Every row comes from one small tree of marks. Brackets hold a mark, then the marks that hang from it, in alphabetical order. Every link used is in the known rows. Which tree was each row made from?
Known rows:
(befaku (larole (lesis tipo) tugep) (nono (zetakom zegipu))): [ 153  109  465  -52 -235 -108  -43 -148  -24 -359 -141  373  -93 -154
  -56 -349 -101   97 -227   78 -108   66   46  -54   85   67  261   56
  189  503  -66  181  611  -65    1 -224 -232   49  112  -33  -58   84]
(sezo (totufep befaku) zetakom): [ 137  110  -12   43  -37   58  276   52  -40  380    7  -91   79  181
  -15  140 -142  -69  158 -118 -185 -190 -148   30   44  425 -326 -182
   -3   58   66 -246 -345  182  -31  409   -5  231   44  -71  423  142]
(mudo zegipu (zetakom (nono befaku tugep))): [  88  -12 -398   66 -115 -104   94  169   54 -216  313   92  -26  228
  -78   43  -10 -307  139  121   -8  -54   40  288  360   72    0  -33
   94 -110  155 -158  -16   72  170  -23  134  -82 -218 -173 -193 -101]
(tugep (larole (lesis (tipo (zarol (mudo zetakom) totufep))))): [-205 -246 -292  -81  -62   37   23 -179   21   77   -2  250   43  -78
   29  -48   36  447 -246   57  -54  -79  -38 -172  -70   40  120   61
  -17   10  -69   36  179   -7   97   39 -175   11  -58    7 -106  -45]
(lesis (larole tugep) (tipo dipa)): [  16  310   36   84  -97 -103  -56  -75  -60 -133 -108  113   29 -178
  102  -33   69   25  -13  -23   78  236  130  -11    2  -18   44   -8
   50  188 -200   65   37 -250  -76  -27 -204 -108  108 -202 -100 -267]
(mudo (zegipu sezo) zetakom): [  26  -10 -205    4   15   69  -85   91  150   46  149   33   65   20
 -246   42 -195 -124  137   85  120    4 -202  369  197  171 -107  -33
  -75  108  -47  -64 -118  -96  313   57    0   51 -234 -110  -72   -6]
(totufep (befaku (larole lesis))): [ 124  -31   82 -144    0 -159  102 -113  -12 -127 -203   12  -20  109
  201  -18 -102 -113 -145  -51  -14  -26    3  -27 -121  -14 -156  -49
  -93  284  -10  -68   20  146    3  -79 -122  -30  -43  144  169  111]
(gutu (larole (lesis (tipo dipa (zarol totufep))) tugep)): [-182   72   96  135  -93  148    0 -123  -94 -199  -24  133   91  -59
  160  107   67  204   56 -201   57   25   70 -205 -117  -90   50  167
  272  108  -68   64  127 -102   -4 -279  -92  -95   24  -13 -190 -102]
(tipo dipa (zarol (mudo (zetakom (zegipu sezo))) totufep)): [-261 -125  -68   67   32   32 -182  294   82  -79 -177 -194  291 -175
   31  208  -47    1  -37   30 -184  -85 -201  227 -103   81   71  232
   29 -154  197  197 -125  -36 -213  166  283 -274 -201   43  -50  -71]
(lesis larole (tipo zarol)): [-250  103 -128  -48  -24  -77    8  -76  -54   29  124  124   34  -51
   70   27    8  207  -46    4  177   -7  250  -95   36  -55  128   68
    4  -27 -202   22  -16  -97  -10   89  -48 -186  -44  -68   -8 -237]
(zarol (mudo zegipu) (totufep (befaku (larole lesis) sezo))): [ -24  -80  196  -91  202   65  -23  110   52 -323 -185 -119   -3  151
  226  -66 -102 -240   82  -69  -16  -68 -240  140  -86  129  -59   96
 -190   20  284   48  140   82  -66  -22  -79  -63   -2  288  -46 -256]
(zarol (totufep (befaku nono sezo zetakom))): [ 131  -49  141 -156  165  115    7  114  -17  271 -171 -184 -150   80
   27  -93   45 -105   94  -38  -92   59 -215  136   14  109  -93   14
 -110   34  -53  -60   57   17 -180   44  -74  192  202  115   46   34]
(lesis (larole tugep) (tipo dipa zarol)): [-226  253    7  122 -109 -140 -140   19 -108 -143  -42   97  149 -222
  116    5   64   38  -52  -69   12  104  182  -61   -2  -43  105   98
  176  101 -167  160    9 -162 -129   41  -42 -254   47 -194  -75 -261]
(mudo (zegipu (sezo nono) (totufep befaku)) zetakom): [ -63   28 -113   27 -145  -45 -186  149  124   34  191    8  136   28
 -162  -13 -314 -240  322   40  -57 -104 -327  320  216  208 -127 -334
  -44  144   30 -173 -173   93  292  199  248  185 -100  -72   77   60]
(zetakom (nono befaku (zarol mudo totufep)) zegipu): [  99 -161 -133   26  135   29  168   52  168 -186   87   77  -73  171
   37  270   35 -109   -6  159    4  -13  205  178    0   39  271  182
  -61 -107  276  -35  101  246 -150 -113  303 -214  -63   24  107    8]
(zetakom (nono befaku (zarol totufep))): [  67  -91 -250   41   55   34  290  -44   10   37  157  -12  -94  123
   15  275   -3 -111  -56   35   18  -38  253  212  118   -3  166   76
  -49  -52 -127    5   19  127  -36  -54  143  -47   52 -100   17  119]
(nono (befaku sezo) (tugep larole) (zarol totufep) zetakom): [ 217 -186 -225 -248  183  153  256 -327  -40  127   24 -107  315 -150
  -36  -65    8 -253   82  -48    4   62  174  -62  283 -260  445  228
 -413  359 -382  119  222   83 -275   13   91 -160  405   -9 -395   -3]
(lesis (larole tugep) (tipo (dipa (nono zetakom)))): [ -58  297  150   86 -226 -136 -112 -168 -109 -195 -120  160    0 -266
   33  -93  -45  131   39   44  125  229  145   20  127 -100   98  -69
   69  217 -248  206   96 -200   93  -49 -203  -22   89 -290  -96 -227]
(tipo (dipa lesis) (zarol (mudo (zetakom zegipu)) totufep)): [-246 -206   15   95   69  -79 -113  249  -24   -7  -69 -121  234 -203
   53   52   73    9  -64  -67 -156  -61 -161  162 -244   55  -65  218
  150 -336  215  153 -115   27   40   99  231 -371 -277    7 -103  -11]
(totufep (befaku larole nono tugep zetakom)): [ 193   48  185 -160  120  -36  -98  232   -2  109 -174 -206 -226  207
 -151 -232   62 -141 -204    4  -79   29 -203  -24   47  -73 -126  -69
  -12   46 -158 -120   95   48 -216  124   42  163  166   94  151    3]
(tugep (larole (lesis (tipo dipa zarol)))): [-144 -139 -213  -52  -12   20  -11 -266  -41  143  -24  229   -1  -71
   29  -79  108  314 -213  -14  -10  -36   83 -241 -148   22   58    5
   74   52  -35   42   57  -51   34  -60 -251  -97  -15  -96   72   66]
(larole (lesis (tipo dipa (zarol mudo totufep))) tugep): [-260   26  -19  167 -100 -108  -12 -111  -25 -291  -28  133    9 -180
  162  176  -47  153 -157 -188 -266   17    4   -6 -163  144    3  188
  280  261   25  223   85  -63   -3 -163 -176 -178  -49   11 -171  -27]
(zarol (mudo (zetakom (nono befaku)))): [  71 -156 -304   55 -131  -77   84  114  141  -61   -5    6    6  140
  -47  307  -48  117 -174  306  -37  -78  -33  190   52   68  110   50
  -73  -65  105  -20    6   14   26   98   84   92 -204   40   55   14]
(befaku (larole lesis) (zetakom (nono tugep (zarol mudo)))): [ 176 -155  243  -53  -62   73   57  -41  168 -237   61  186 -177   89
  117 -166  -20  -25 -284  160  -44 -118   70 -264  137  -27  105 -129
   -8   20 -126  141  206 -173  -47   73  -11  257   66   24 -184   77]
(tipo (dipa lesis (nono zetakom)) (zarol totufep)): [-327 -104  179  111  -29  -62  -71   -5 -229  123  -39 -101   78 -305
  -11  -39  -25   26   47 -172  -51  -67   39  172  -78 -110  -69  103
  185 -287  -37  347 -138   16  258  -19  102 -219 -152 -156  -64  146]
(sezo (nono tugep zarol) totufep): [  65  181  -46  192 -134  263  142 -115   39  -17  292  -51  -44   48
  142   13 -234 -318  -19 -164  -48 -234  142 -153  257  234 -106 -252
   32 -215   51  -75 -215  138  -35  290  232  231  256  -20  100   63]
(zegipu (mudo (zetakom nono)) totufep): [  92 -109 -154   33 -315  -55  -45   23  -19  351  100   67    8 -201
 -199  261   13  -66   14  229 -104   22   80  219   76 -135  -30 -134
 -131  -67   -4    8 -385 -165   99   87  141  139  -62 -113 -183  355]
(tugep (larole (lesis (tipo dipa (zarol mudo))))): [-175 -180 -214  -42  -15   30  -49 -215   15   90  -57  202   29  -52
   68  -19   93  350 -258   45  -34  -82   30 -257 -198   44  112   24
   45    8   39  100   91  -70   -6   -6 -238  -81  -21  -17   84   -1]
(lesis larole (tipo dipa (zarol (mudo zegipu)))): [-349  141  -87   23   -9  -61 -130   93  -14 -176   57    2  159  -21
  163    0   -3   98  -18   17   99  -66   74  -29  -46   68  136   15
   90 -139   27  140  -15 -194  -81  166  -28 -329  -71 -128   13 -428]
(totufep (befaku (zetakom zegipu))): [ 167  -56  -64 -147  121  -38   32   14  175  211 -145    5  -75  194
   40   43   27  -85   49   56  -81   59 -103   20 -108  100 -134  -41
 -112  181  150 -249 -201  115  -50   41  133  -17  -77   45  280   74]
(tugep (larole (lesis (tipo (dipa nono))))): [ -48  -91 -120  -51  -64   29  -30 -328  -59   80  -28  231 -160  -78
    2 -162   74  378 -155   34  108   58   47 -207  -66  -30  -24 -126
   45   18  -45   73   73  -54  182 -148 -385   72    7 -146   95   54]
(zegipu (sezo nono) totufep): [  28   58  124   85  -85  132 -137  -25   91  261   87  -16  -26 -104
 -155  140 -211  -86  224   21  -29 -105  -65   95   55   41   36 -260
 -168   49  -64    6 -211 -111   45  115  183  374  120  121  161  257]
(zarol (mudo zetakom) totufep): [  -5 -101 -243   14  -80  115  134  118  122  -54 -140  -90   51  -15
   39  185  -86   93 -137  100 -109  -14 -176  263   -1   64    7  119
 -212 -134   50   37  -31  -83    5  176   88  112 -146  116 -214 -147]
(befaku (sezo totufep) (zetakom (nono tugep) zegipu)): [ 339  -78  322   20  222  189 -160    9   82  208   82  162 -351  111
 -204  -76  197 -245  349  146   60   48   -2 -181  215  216  -94   41
  -36 -198  365 -285 -106  -23 -205    7  122  238  127   15   61  155]
(gutu (larole (lesis (tipo (dipa nono))) tugep)): [ -48  117  169  135 -174  111  -59 -227  -83 -248    2  171  -73  -43
   87   44   28  274   72  -89  218  115   67 -223  -45 -145  -40    1
  273  127  -58   83  103  -95  172 -365 -250   77    6  -86  -61  -58]
(dipa (gutu (larole tugep)) nono): [ -33  207   79  135  -80   55  -52  -62  -53 -156  -17  -87   18    6
   53  -39   73  103  137  -11  275   82  210 -201  -75 -349  -52  -82
  -18 -257   86   84  -23   35  166 -202  -74  212  -28   44   23  -38]
(tipo (dipa (nono tugep)) lesis): [ -52  160   57  138  -70  -17   40  130 -149  -60  -49 -193 -213 -138
  118  205  106 -311  -65  -96    1   35   53  -49   -3 -116 -124   16
  168 -296    8  140 -266  -62  -51 -204  -56 -116  -18   13   57    4]
(totufep (befaku (nono (zetakom zegipu)) sezo tugep)): [ 263  -96  148 -154  240  -98 -158  -25   15  107 -202 -101 -190  105
 -329   28   26 -336   97   66  -27  183  -60  167  -44  -51  -43  193
  -68  209  112 -182   62  336 -253 -112   32  -90   46  203  169  187]
(dipa gutu (lesis larole)): [  95   38  126  -45  253 -197  125  -84  -83  182   -2  -29  136  -23
  128 -178  126  -45   28  -67  197   50  303 -141 -419 -173 -141 -122
 -198 -263  -82  -75   28  -70  242  -53 -203  -59  -79  145  -85   89]
(mudo (zegipu sezo (totufep (befaku larole tugep))) zetakom): [  25    8  -81  -75   19  -98 -222  170   37    0   98  -56   85  -16
 -349  -48 -185 -337  284  -22   15   28 -329  318  204   -9 -176 -114
 -153  152  -83 -187 -133   31  183  138  242   55  -88  -47 -141   -8]

Which tree is each row?
[ 189  166   98  -30   26   18  160  110  -51  -36 -104 -133   84   95
    5 -175   12   74 -184   10  -32    6  -55  -62  152  -52  122   11
 -103  349 -218   14  120 -198  -96   -9   48   86  164  -66   57  -66] => (nono (befaku (larole tugep) zetakom))
[-210  -82  -58  -54  105   98   67 -148  -66  -56   71   15  -45  166
   59  174   45  238   85 -212  155  -27   49 -206 -136 -160  -38  162
  132   -3 -103 -176   30  113    0 -229  -27 -158  -46  150 -100  -96] => (gutu (larole (lesis (tipo (zarol (totufep (befaku tugep)))))))
[-272 -112 -142 -122  323 -302  111  -50    4  443  296 -144   31  -36
   55  -74  184  247  124 -262    1   13  -38 -146 -286   59 -122  -10
  -21 -147 -211 -171 -139   39  279   51 -121 -236  -53   78  -12   83] => (dipa gutu (lesis (tipo (zarol (totufep (befaku zetakom))))))
[-377  -35  -20   73   89   76    6  149  -40 -205 -191 -289  396   20
  336  137   52   95  -40 -133 -127 -214   45 -166 -420  -85   78  106
   46 -345  245  174    2  -74 -263   40  110 -259 -100  189  -94 -122] => (tipo (dipa (gutu (larole lesis))) (zarol mudo totufep))
[  27  172   13  148   85  265  104   77  -96  224   83 -168  -82  293
 -115 -158 -101  148  -87  -73  -68 -268  -90 -227  169  249  -60 -282
   13 -156   21 -315  -65   62  -73  257  231  309  295  -38  350   10] => (sezo (nono (befaku (tugep larole) zetakom)) totufep)
[ -56   52  149  -98  117    5  112  -83  -74 -202   65 -157   85  265
  133 -202   -7  445  156   23  270  -51  120 -349 -144 -257    2 -233
   -6  -69  118  -86  148   62  164 -307  -92   75  -65   47  146    4] => (dipa (gutu (larole lesis)) (nono (befaku (zetakom zegipu))))
[ 256  -58  116  -35  302  176 -137  -41  -29   84   98 -222 -327    0
 -496  -55   55 -295 -133    1  162  221   34  115   72 -128  -74  192
   -4  -68 -160   24   43  157 -238  -62  -72   69  163   94  -25  172] => (befaku (nono zarol) sezo tugep)
[-140   82  160   92   68 -154  -82 -187  -99  101  324    6 -121 -130
  -37 -154  206  364  259 -163  438  182  107 -291 -133 -282 -119  -84
  130 -291 -163   14    9   22  547 -307 -312   60  -21  -21  -35   -3] => (dipa (gutu (larole tugep)) (lesis tipo) nono)
[ 248  -15   21 -190   36  -50  -62  159  128  153  -65  -32 -127  201
  102 -104   97 -266   51   50 -179    8  -89  -36   11   48  -66  -82
   36   52  171 -127   28  107 -230   35   63   65  113  103  145   34] => (totufep (befaku (nono tugep) (zetakom zegipu)))
[  74 -152  -10   -1   -2   18   61  204   44 -187 -114 -107    0   31
   -9   88   -6   76  -67  212    4   -9 -171  216  163   24  152  157
 -196 -106   33   26  176  -12 -112   79   68  104  -46  122 -155 -127] => (zarol (mudo (zetakom (nono (befaku larole sezo)))) totufep)
[ 238  238  345   70 -202   50  -95  168  -82 -172 -185   55 -109  -92
  -23 -287   42 -189 -294   51  -36   35   35   21  121  -62   89   38
  101   64  -60  247  346 -132 -141  -40 -122  254  205   12   23   -2] => (befaku (larole tugep) nono)
[ 261   28   98  -65 -135  -11   86  202   78  245   85  -46   94   25
  -58   12   55 -219  177   63 -271   -4  -37   76   28   35  -61 -141
    4   45  234  -24 -311   98 -219  176   59   17   -2   35  121  167] => (sezo (zetakom (zegipu mudo (totufep (befaku (nono tugep))))))
[ 158  -73 -213  -87 -147 -150   -3   -8   79   15  -43  124   68  -42
 -158   52  -61 -109  125  122  -88  128 -108  193   19    3 -136  -44
 -116  136  186 -284 -183  175   77   58  287  -29 -237  -64   11  133] => (mudo (zetakom (zegipu (totufep befaku))))
